Here is a tiny trained network, its code and every weight. The questions are about switching its units off for an input and a class, where a switched-off unit gives its printed mean instead of its output.

import numpy as np


def w(rows, s, z=0):
    codes = np.array(rows[::2]) - 128.0
    scale = np.full(codes.shape[1], s)
    scale[-1] = z or s
    return codes * scale


def f(y):
    return y / 2 * (1 + np.tanh(0.7978845608 * (y + 0.044715 * y**3)))


def log_softmax(a):
    a = a - a.max(-1, keepdims=True)
    return a - np.log(np.exp(a).sum(-1, keepdims=True))


def net(x, mask):
    res = np.array(x, float).reshape(1, 8) / 4 @ E
    y = f(res @ A[0][:, :-1].T + A[0][:, -1])
    res = res + np.where(mask, y, B[0][:, -1]) @ B[0][:, :-1]
    return log_softmax(res[-1] @ U[:, :-1].T + U[:, -1])


A, B = {}, {}
E = w([
[80,88,117,127,170,157,250,65,94,145,62],'x0',
[88,97,163,206,124,122,194,114,221,111,253],'x1',
[71,197,154,108,89,202,117,78,93,67,138],'x2',
[205,166,190,143,170,52,165,94,85,93,157],'x3',
[127,153,153,100,39,146,196,194,17,171,166],'x4',
[144,162,116,122,144,117,149,121,157,133,147],'x5',
[156,124,110,150,113,112,113,99,121,142,119],'x6',
[137,194,223,216,150,173,141,127,170,206,78],'x7',
],0.0079)
A[0] = w([
[197,78,105,112,183,102,148,243,149,180,65,185],'n1',
[147,174,175,126,99,110,48,158,138,116,167,102],'n2',
[140,186,119,102,77,97,52,125,178,161,162,97],'n3',
[190,88,117,165,205,119,76,122,152,86,132,212],'n4',
[128,148,135,145,34,111,188,200,38,172,168,151],'n5',
[101,218,145,124,116,225,86,34,113,3,128,152],'n6',
[139,151,123,171,93,91,176,81,128,135,213,153],'n7',
[177,89,78,78,84,127,127,138,137,52,164,81],'n8',
[139,114,25,95,83,39,150,92,102,88,145,113],'n9',
[112,111,137,116,163,151,66,47,214,77,95,235],'n10',
[178,131,209,120,146,14,154,92,108,104,159,251],'n11',
[240,145,163,132,118,101,110,47,162,72,117,250],'n12',
[115,50,113,170,183,68,113,172,162,166,109,179],'n13',
[151,159,142,145,59,134,72,203,167,99,130,108],'n14',
[88,115,121,127,116,69,232,69,115,118,54,90],'n15',
[144,198,138,84,190,75,113,135,59,162,72,187],'n16',
[109,51,135,170,176,160,49,70,117,116,129,253],'n17',
[125,87,93,59,126,79,147,146,131,46,134,113],'n18',
[123,198,194,180,144,126,120,163,132,181,91,29],'n19',
[86,148,83,146,133,132,198,45,87,152,76,91],'n20',
[148,125,100,159,210,99,121,144,102,125,121,246],'n21',
[52,121,59,117,123,208,92,161,173,229,153,130],'n22',
[163,131,179,162,64,151,151,107,143,203,91,93],'n23',
[156,145,99,152,28,138,166,133,81,157,156,213],'n24',
[188,109,148,106,40,204,182,210,85,194,172,63],'n25',
[115,76,113,87,126,148,235,89,136,155,90,66],'n26',
[186,135,159,84,195,147,91,82,98,131,80,178],'n27',
[161,22,145,154,149,43,156,163,158,180,156,193],'n28',
[124,77,76,64,106,118,111,72,85,113,191,102],'n29',
[84,91,152,186,127,102,146,130,152,144,203,100],'n30',
[126,184,162,203,132,171,96,112,155,185,89,69],'n31',
[66,124,42,95,63,143,130,96,163,31,114,163],'n32',
[93,67,163,205,69,121,167,91,170,153,193,127],'n33',
[85,104,61,139,92,192,118,193,182,147,97,143],'n34',
[160,174,124,134,60,98,55,188,142,134,192,80],'n35',
[64,168,145,153,133,137,134,56,130,84,166,170],'n36',
[84,129,69,98,87,130,92,140,145,188,75,106],'n37',
[176,145,159,103,114,131,70,206,160,121,162,104],'n38',
[143,151,226,141,105,150,115,99,171,191,84,24],'n39',
[53,126,105,134,101,83,133,142,102,59,109,89],'n40',
[174,199,90,67,127,146,98,134,95,146,25,74],'n41',
],0.0066,0.0016)
B[0] = w([
[110,179,118,98,56,131,46,197,185,117,155,241],'n1',
[144,102,204,121,156,48,149,81,163,137,64,198],'n2',
[119,62,134,128,133,77,134,88,124,140,78,189],'n3',
[176,165,84,110,141,117,130,123,162,133,92,218],'n4',
[193,143,84,123,111,175,208,121,168,84,88,250],'n5',
[75,184,144,66,100,144,102,236,240,172,37,251],'n6',
[133,175,130,141,124,88,91,144,104,74,144,204],'n7',
[144,108,185,152,217,127,114,112,92,164,174,200],'n8',
[84,102,158,189,184,195,96,181,122,162,183,221],'n9',
[228,186,58,100,121,137,222,116,129,56,96,253],'n10',
[72,152,124,163,103,102,185,170,72,140,89,231],'n11',
[118,159,128,119,147,123,192,147,122,124,103,206],'n12',
[129,167,115,89,82,184,150,171,167,133,130,226],'n13',
[107,91,209,98,155,88,184,112,146,132,62,195],'n14',
[94,102,176,96,119,118,125,82,145,200,67,201],'n15',
[114,136,80,129,90,88,108,132,69,79,185,219],'n16',
[173,128,65,122,116,158,210,153,153,138,113,206],'n17',
[113,105,153,183,192,187,129,181,131,150,175,207],'n18',
[123,90,172,173,159,149,61,129,55,148,224,198],'n19',
[95,109,137,84,136,127,80,80,156,183,108,201],'n20',
[139,155,120,139,60,169,137,166,108,140,105,178],'n21',
[106,196,70,193,156,56,213,100,45,155,153,231],'n22',
[156,103,179,159,168,220,96,138,128,92,121,186],'n23',
[157,150,99,78,132,169,214,175,151,95,90,201],'n24',
[224,118,80,100,137,188,160,109,128,82,107,227],'n25',
[147,62,192,84,148,108,104,21,142,221,3,201],'n26',
[133,155,128,141,101,100,131,120,119,68,169,191],'n27',
[113,175,136,142,75,161,61,167,153,142,114,239],'n28',
[155,110,189,180,195,176,95,169,144,121,175,202],'n29',
[95,106,104,93,81,87,67,85,121,73,172,213],'n30',
[170,130,166,212,211,174,113,154,115,103,227,219],'n31',
[132,172,110,179,152,157,132,166,118,189,162,220],'n32',
[86,88,79,94,52,104,55,83,111,53,170,243],'n33',
[112,137,91,183,116,71,223,116,69,119,129,217],'n34',
[112,80,157,112,144,106,136,44,146,186,34,223],'n35',
[106,151,149,101,69,127,112,156,127,110,132,202],'n36',
[113,145,122,159,113,104,131,113,74,89,143,193],'n37',
[133,79,192,55,151,79,166,70,127,171,55,196],'n38',
[126,101,172,192,169,177,61,156,118,111,183,200],'n39',
[157,113,208,142,127,135,139,146,144,160,178,152],'n40',
[96,96,99,124,102,122,2,71,84,66,208,233],'n41',
],0.0054,0.0061)
U = w([
[133,84,174,193,255,183,116,157,122,122,170,22],'0',
[185,134,107,115,133,168,182,128,158,69,92,152],'1',
[100,61,186,107,155,83,135,58,146,171,61,84],'2',
[88,165,142,117,72,151,110,199,164,134,99,232],'3',
[73,121,114,137,67,92,84,92,94,51,156,4],'4',
[90,166,118,192,143,75,193,138,72,110,112,241],'5',
],0.0091,0.0016)

Each question gives the input, the list of numbers given to net, and the class t.
The units are the neurons (one row each of A and B). Each row of codes is followed by its name. A weight is (code - 128) times the scale printed after its matrix; where a second scale follows, it is the last column's (A, B and U).
mask holds one flag per neuron, in row order. A switched-off neuron (its flag False) gives its mean, the last column of its row in B, instead of its output. The means were averaged over made-up inputs and are rounded, as every weight is.
A unit's drop is (log p(t) with every unit on - log p(t) with that unit switched off) / (log p(t) with every unit on - log p(t) with every unit switched off).
The circuit of an input: a set's keep is (log p(t) with only the set's units on - log p(t) with every unit switched off) / (log p(t) with every unit on - log p(t) with every unit switched off). Starting from the 12 units with the biggest drops (on a tie, the unit counted first), units are removed one at a time, each time the one whose removal leaves the highest keep (on an exact tie, the one counted first), for as long as the keep stays at least 0.8.
units of the circuit, in order: the units of the circuit, biggest drop first
unit that matters most: the unit with the biggest drop
top k neurons: the k neurons with the biggest drops, biggest first
input [8,-1,-3,-7,4,3,5,4], class 2: unit that matters most : n26
input [7,4,3,-4,7,-5,8,6], class 1: top 3 neurons : [n5, n25, n24]
input [5,-4,-4,-1,-6,-4,8,3], class 1: units of the circuit, in order : [n10, n17]
input [5,8,-4,-3,-4,6,-2,-3], class 4: top 3 neurons : [n33, n30, n6]
input [-5,-3,2,-5,5,5,3,2], class 1: top 2 neurons : [n25, n5]
input [-7,6,7,3,7,7,-8,4], class 1: units of the circuit, in order : [n5, n25]
input [-4,4,-7,0,-3,-2,-4,-6], class 3: top 3 neurons : [n28, n13, n31]
input [-2,-4,2,-1,-7,-8,-8,6], class 1: top 2 neurons : [n10, n17]
input [5,-4,3,6,3,7,3,-7], class 0: top 3 neurons : [n9, n29, n18]
input [1,-3,5,2,-5,2,4,-5], class 0: units of the circuit, in order : [n9, n29]
input [-5,7,-4,-3,-1,-6,2,-1], class 4: top 2 neurons : [n33, n30]
input [-5,-8,-5,4,0,2,7,6], class 4: units of the circuit, in order : [n41, n16]
input [-5,-3,-6,1,8,-1,0,-7], class 1: top 2 neurons : [n5, n25]
input [4,2,-6,-2,-6,-1,6,0], class 1: top 3 neurons : [n10, n6, n17]
input [8,6,-2,8,-3,6,0,7], class 2: units of the circuit, in order : [n15]
input [-2,-5,-2,-3,4,-3,-5,-1], class 4: units of the circuit, in order : [n41, n6]
input [-4,-8,-6,5,0,2,-7,7], class 4: units of the circuit, in order : [n16, n41]
input [4,-5,-2,8,8,2,6,8], class 0: units of the circuit, in order : [n19, n23]
input [-7,5,3,5,-8,8,-8,0], class 1: top 3 neurons : [n10, n4, n26]
input [2,-7,0,-4,-3,-2,7,-4], class 4: units of the circuit, in order : [n41]
input [7,0,1,-7,3,-4,-1,4], class 2: top 2 neurons : [n26, n20]
input [-3,-8,7,5,-4,8,3,2], class 4: top 3 neurons : [n41, n16, n27]
input [3,-3,8,1,4,5,0,-6], class 3: top 2 neurons : [n6, n31]
input [-4,-7,0,-8,-6,-8,7,1], class 5: units of the circuit, in order : [n22, n34]
input [-1,-5,-7,6,-1,-1,5,-1], class 3: units of the circuit, in order : [n1, n28]
